Below is a small trained network, with its code and all its weights. Each question gives an input and a class and asks what happens when units are switched off, that is, made to give their printed mean instead of their output.

import numpy as np


def w(rows, s, z=0):
    codes = np.array(rows[::2]) - 128.0
    scale = np.full(codes.shape[1], s)
    scale[-1] = z or s
    return codes * scale


def f(y):
    return y / 2 * (1 + np.tanh(0.7978845608 * (y + 0.044715 * y**3)))


def log_softmax(a):
    a = a - a.max(-1, keepdims=True)
    return a - np.log(np.exp(a).sum(-1, keepdims=True))


def net(x, mask):
    res = np.array(x, float).reshape(1, 7) / 4 @ E
    y = f(res @ A[0][:, :-1].T + A[0][:, -1])
    res = res + np.where(mask, y, B[0][:, -1]) @ B[0][:, :-1]
    return log_softmax(res[-1] @ U[:, :-1].T + U[:, -1])


A, B = {}, {}
E = w([
[99,182,109,89,240,163,229,93,97,247],'x0',
[87,239,140,138,42,122,27,100,135,158],'x1',
[250,115,79,125,89,76,91,220,49,175],'x2',
[171,103,157,97,92,93,205,141,198,146],'x3',
[119,229,172,137,108,164,174,154,202,191],'x4',
[125,140,197,140,118,31,138,97,2,92],'x5',
[92,97,77,170,89,191,145,124,57,155],'x6',
],0.009)
A[0] = w([
[128,125,118,158,120,173,165,155,160,187,98],'neuron 0',
[161,164,152,145,48,148,69,188,199,109,161],'neuron 1',
[128,99,129,132,103,105,103,97,163,50,104],'neuron 2',
[125,124,147,133,141,85,82,96,103,89,95],'neuron 3',
[133,154,92,145,130,130,146,154,106,159,159],'neuron 4',
[72,187,133,72,213,163,107,105,186,178,200],'neuron 5',
[134,99,182,124,66,108,84,129,185,40,215],'neuron 6',
[135,180,152,93,87,93,118,133,111,182,80],'neuron 7',
[145,132,108,127,116,158,138,70,141,99,180],'neuron 8',
[82,176,150,117,164,138,176,88,176,135,163],'neuron 9',
[147,210,123,118,109,113,118,148,119,128,53],'neuron 10',
[137,209,193,124,57,59,131,140,101,212,203],'neuron 11',
[74,147,196,153,155,161,212,108,171,135,150],'neuron 12',
[121,128,82,122,103,160,157,147,190,183,121],'neuron 13',
[143,141,152,142,123,143,133,164,135,124,1],'neuron 14',
[118,121,114,150,103,184,141,124,189,198,156],'neuron 15',
[130,114,170,147,113,100,126,143,119,126,4],'neuron 16',
[151,103,133,156,152,81,114,144,34,120,103],'neuron 17',
[99,164,121,173,109,129,142,91,133,90,109],'neuron 18',
[113,87,160,79,165,67,173,133,143,104,83],'neuron 19',
[153,203,189,108,75,99,137,134,101,186,118],'neuron 20',
[152,89,156,175,124,118,128,156,38,118,75],'neuron 21',
[57,170,90,170,48,172,11,93,103,153,163],'neuron 22',
[110,130,172,119,168,136,108,143,149,157,76],'neuron 23',
[134,108,96,164,82,91,128,116,126,110,174],'neuron 24',
],0.012,0.0032)
B[0] = w([
[126,92,76,72,150,113,168,102,181,123,184],'neuron 0',
[97,175,127,231,48,84,92,244,130,35,235],'neuron 1',
[133,63,154,136,106,151,103,150,83,124,182],'neuron 2',
[168,104,137,92,151,129,106,154,105,190,168],'neuron 3',
[126,90,114,75,151,131,90,113,127,99,162],'neuron 4',
[169,205,149,162,200,120,132,103,102,182,239],'neuron 5',
[132,69,168,172,40,148,53,164,110,73,229],'neuron 6',
[171,89,189,126,131,176,94,73,114,140,173],'neuron 7',
[98,108,172,83,156,78,124,119,114,122,146],'neuron 8',
[133,180,129,167,189,139,175,92,128,127,215],'neuron 9',
[141,111,143,173,114,151,83,104,118,132,162],'neuron 10',
[177,87,191,106,131,200,98,31,141,197,220],'neuron 11',
[113,142,115,134,158,157,246,79,174,77,226],'neuron 12',
[150,77,65,86,153,104,138,136,136,188,199],'neuron 13',
[111,133,116,136,138,115,106,132,168,127,133],'neuron 14',
[125,125,72,36,199,74,166,141,114,132,205],'neuron 15',
[152,126,139,101,120,147,131,94,123,130,139],'neuron 16',
[97,130,95,50,173,72,119,188,31,198,198],'neuron 17',
[93,123,171,139,133,118,135,123,151,136,160],'neuron 18',
[87,134,182,160,119,140,121,94,95,102,178],'neuron 19',
[167,106,194,132,111,222,109,57,149,151,193],'neuron 20',
[117,175,137,110,167,70,109,126,59,166,191],'neuron 21',
[2,110,239,217,72,98,106,152,18,24,251],'neuron 22',
[153,178,158,125,120,143,143,136,146,152,148],'neuron 23',
[156,143,147,130,147,132,117,147,106,192,168],'neuron 24',
],0.0096,0.017)
U = w([
[112,42,61,51,95,142,188,118,192,65,53],'0',
[123,97,177,167,55,129,2,141,63,113,204],'1',
[214,187,48,164,40,115,75,224,233,115,44],'2',
[82,213,171,212,148,145,203,74,143,70,140],'3',
[135,221,56,133,36,145,153,106,113,129,3],'4',
[73,158,63,100,177,68,136,207,62,113,194],'5',
[189,159,99,54,210,134,156,69,134,210,194],'6',
],0.0083,0.0029)

Each question gives the input, the list of numbers given to net, and the class t.
The units are the neurons (one row each of A and B). Each row of codes is followed by its name. A weight is (code - 128) times the scale printed after its matrix; where a second scale follows, it is the last column's (A, B and U).
mask holds one flag per neuron, in row order. A switched-off neuron (its flag False) gives its mean, the last column of its row in B, instead of its output. The means were averaged over made-up inputs and are rounded, as every weight is.
A unit's drop is (log p(t) with every unit on - log p(t) with that unit switched off) / (log p(t) with every unit on - log p(t) with every unit switched off).
The circuit of an input: a set's keep is (log p(t) with only the set's units on - log p(t) with every unit switched off) / (log p(t) with every unit on - log p(t) with every unit switched off). Starting from the 12 units with the biggest drops (on a tie, the unit counted first), units are removed one at a time, each time the one whose removal leaves the highest keep (on an exact tie, the one counted first), for as long as the keep stays at least 0.8.
circuit, biggest first: the units of the circuit, biggest drop first
most important unit: the unit with the biggest drop
top k neurons: the k neurons with the biggest drops, biggest first
drop when u is switched off: that unit's drop, to one decimal
input [2,-6,3,4,-4,-7,-4], class 0: circuit, biggest first -> [neuron 5; neuron 21]
input [2,0,5,0,-1,6,-3], class 6: most important unit -> neuron 22
input [-1,-6,7,-8,5,-5,4], class 5: circuit, biggest first -> [neuron 11; neuron 20]
input [0,-7,4,0,5,-4,5], class 0: circuit, biggest first -> [neuron 5; neuron 0]
input [-7,-5,-3,4,3,-6,-5], class 2: circuit, biggest first -> [neuron 22; neuron 1]
input [1,-8,-3,8,-5,-1,8], class 0: circuit, biggest first -> [neuron 5; neuron 22]
input [4,-1,8,-2,6,6,-2], class 6: top 3 neurons -> [neuron 22; neuron 1; neuron 6]
input [-1,-7,5,5,-5,-2,-4], class 5: top 3 neurons -> [neuron 22; neuron 11; neuron 20]
input [8,-3,8,-8,-3,-5,4], class 6: top 4 neurons -> [neuron 22; neuron 1; neuron 6; neuron 0]
input [1,-6,1,3,-4,3,-6], class 5: top 2 neurons -> [neuron 11; neuron 22]
input [2,-5,5,2,0,1,-4], class 5: top 2 neurons -> [neuron 11; neuron 5]
input [4,1,-6,-5,0,-7,2], class 6: top 2 neurons -> [neuron 1; neuron 15]
input [2,-7,0,-3,5,7,-3], class 6: drop when neuron 22 is switched off -> 1.4
input [-3,-7,8,-7,5,7,2], class 5: circuit, biggest first -> [neuron 17]
input [3,-4,-5,3,4,-1,-3], class 6: drop when neuron 19 is switched off -> -0.1
input [2,-6,-2,3,3,-3,-4], class 6: drop when neuron 1 is switched off -> 0.4
